Below is a small trained network, with its code and all its weights. Each question gives an input and a class and asks what happens when units are switched off, that is, made to give their printed mean instead of their output.

import numpy as np


def w(rows, s, z=0):
    codes = np.array(rows[::2]) - 128.0
    scale = np.full(codes.shape[1], s)
    scale[-1] = z or s
    return codes * scale


def f(y):
    return y / 2 * (1 + np.tanh(0.7978845608 * (y + 0.044715 * y**3)))


def log_softmax(a):
    a = a - a.max(-1, keepdims=True)
    return a - np.log(np.exp(a).sum(-1, keepdims=True))


def net(x, mask):
    res = np.array(x, float).reshape(1, 7) / 4 @ E
    y = f(res @ A[0][:, :-1].T + A[0][:, -1])
    res = res + np.where(mask, y, B[0][:, -1]) @ B[0][:, :-1]
    return log_softmax(res[-1] @ U[:, :-1].T + U[:, -1])


A, B = {}, {}
E = w([
[107,200,89,98,75,144,202,144,56,160],'x0',
[167,208,157,94,164,93,97,162,97,26],'x1',
[114,98,2,156,107,117,130,155,136,51],'x2',
[164,112,134,112,100,41,174,237,173,167],'x3',
[185,55,146,185,164,80,149,104,29,132],'x4',
[222,104,115,92,129,244,108,185,116,137],'x5',
[205,131,101,66,49,97,110,54,139,129],'x6',
],0.006)
A[0] = w([
[162,196,165,108,142,94,90,171,97,27,75],'N0',
[164,80,134,163,142,93,141,94,43,113,98],'N1',
[106,180,131,101,108,148,119,129,206,130,127],'N2',
[176,129,154,117,142,185,120,151,117,164,107],'N3',
[212,135,113,86,65,98,137,48,152,124,169],'N4',
[152,66,154,143,170,128,84,113,213,84,106],'N5',
[184,130,115,93,78,107,114,78,137,133,118],'N6',
[52,162,142,147,142,21,137,58,126,137,65],'N7',
[126,72,2,158,114,118,117,154,139,36,102],'N8',
[165,81,145,153,139,99,141,116,44,124,91],'N9',
[53,113,158,158,194,176,157,217,97,127,167],'N10',
[213,103,108,123,141,230,118,173,110,133,62],'N11',
[86,194,127,119,99,181,117,119,227,103,117],'N12',
[155,99,123,104,110,60,159,198,159,149,6],'N13',
[153,125,136,119,100,60,139,197,150,164,83],'N14',
[79,135,112,123,140,211,99,3,72,75,56],'N15',
[141,76,150,135,169,128,85,113,206,96,149],'N16',
[149,171,183,116,131,105,107,128,113,139,142],'N17',
[79,36,109,146,84,156,140,106,153,220,74],'N18',
[72,135,124,135,131,69,133,101,129,115,70],'N19',
[102,205,86,107,85,157,193,141,34,161,125],'N20',
[158,81,131,150,140,95,134,122,60,132,96],'N21',
[154,146,228,120,142,128,116,96,150,188,168],'N22',
[134,103,143,129,151,126,111,122,164,117,151],'N23',
],0.0091,0.0018)
B[0] = w([
[163,152,16,125,159,142,210,48,170,145,236],'N0',
[85,131,91,75,139,120,126,202,133,171,202],'N1',
[93,107,111,82,154,137,129,178,121,167,195],'N2',
[116,97,163,106,110,158,145,118,154,97,177],'N3',
[65,147,113,187,193,130,43,120,122,62,207],'N4',
[164,120,98,129,66,38,112,112,80,145,203],'N5',
[92,126,122,159,163,128,74,120,135,89,172],'N6',
[134,82,142,86,37,184,136,134,197,52,226],'N7',
[91,110,245,71,166,191,158,52,73,155,227],'N8',
[74,136,100,74,139,125,123,180,138,173,193],'N9',
[101,125,109,168,202,116,4,91,135,66,243],'N10',
[117,94,138,94,29,124,138,136,232,61,223],'N11',
[83,108,89,67,159,115,125,210,124,182,226],'N12',
[212,106,172,184,147,137,121,172,170,162,193],'N13',
[201,109,175,192,153,161,116,164,146,160,198],'N14',
[240,116,185,222,162,131,144,202,182,177,254],'N15',
[162,131,110,124,88,55,114,129,73,140,196],'N16',
[123,112,134,118,159,157,152,92,124,128,173],'N17',
[178,188,31,102,177,134,205,59,154,93,210],'N18',
[149,117,146,101,86,142,102,136,165,108,166],'N19',
[183,91,127,110,71,8,95,84,52,149,232],'N20',
[97,140,101,85,131,136,123,177,143,161,178],'N21',
[110,105,188,89,152,157,149,74,67,146,213],'N22',
[139,131,120,124,113,110,123,121,103,132,150],'N23',
],0.017,0.0059)
U = w([
[221,119,195,212,162,142,144,203,171,186,90],'0',
[105,95,152,75,11,161,131,141,207,32,91],'1',
[46,135,81,53,162,120,134,239,114,209,88],'2',
[164,190,28,125,182,137,228,45,145,117,122],'3',
[157,123,127,129,48,13,97,102,21,143,198],'4',
[62,140,133,185,201,127,26,114,118,53,115],'5',
[90,113,254,83,157,191,169,61,51,155,249],'6',
[83,198,132,177,78,147,171,139,94,110,72],'7',
],0.0071,0.0018)

Each question gives the input, the list of numbers given to net, and the class t.
The units are the neurons (one row each of A and B). Each row of codes is followed by its name. A weight is (code - 128) times the scale printed after its matrix; where a second scale follows, it is the last column's (A, B and U).
mask holds one flag per neuron, in row order. A switched-off neuron (its flag False) gives its mean, the last column of its row in B, instead of its output. The means were averaged over made-up inputs and are rounded, as every weight is.
A unit's drop is (log p(t) with every unit on - log p(t) with that unit switched off) / (log p(t) with every unit on - log p(t) with every unit switched off).
The circuit of an input: a set's keep is (log p(t) with only the set's units on - log p(t) with every unit switched off) / (log p(t) with every unit on - log p(t) with every unit switched off). Starting from the 12 units with the biggest drops (on a tie, the unit counted first), units are removed one at a time, each time the one whose removal leaves the highest keep (on an exact tie, the one counted first), for as long as the keep stays at least 0.8.
circuit, biggest first: the units of the circuit, biggest drop first
k most important neurons: the k neurons with the biggest drops, biggest first
drop of u: that unit's drop, to one decimal
input [-7,-7,5,3,4,6,1], class 3: circuit, biggest first -> N18
input [-3,-6,1,7,2,-1,-8], class 5: 3 most important neurons -> N10, N15, N0
input [7,-5,4,-4,-7,-2,2], class 2: 2 most important neurons -> N12, N2
input [6,6,4,-6,-8,0,0], class 2: 2 most important neurons -> N12, N2
input [-4,4,-6,6,-1,-4,7], class 5: 3 most important neurons -> N4, N15, N6
input [5,0,-1,6,0,1,3], class 0: 3 most important neurons -> N14, N13, N5
input [0,6,-4,0,-5,5,3], class 3: 2 most important neurons -> N0, N7
input [-7,-2,-5,-4,-2,6,4], class 4: 2 most important neurons -> N5, N16
input [8,4,-1,5,0,3,7], class 4: 3 most important neurons -> N20, N10, N15
input [1,-6,2,5,5,-3,-1], class 3: 4 most important neurons -> N18, N15, N12, N2
input [7,-6,-2,-5,-4,3,-8], class 5: 2 most important neurons -> N10, N0
input [-6,6,8,2,3,7,3], class 6: 3 most important neurons -> N8, N7, N18
input [0,1,-7,1,-6,1,2], class 6: drop of N9 -> 0.4
input [8,-6,-8,5,6,7,-7], class 4: drop of N8 -> 0.4
input [-5,2,6,1,-1,0,-1], class 6: drop of N22 -> -0.1
input [-7,-6,-2,6,0,1,-1], class 4: circuit, biggest first -> N5
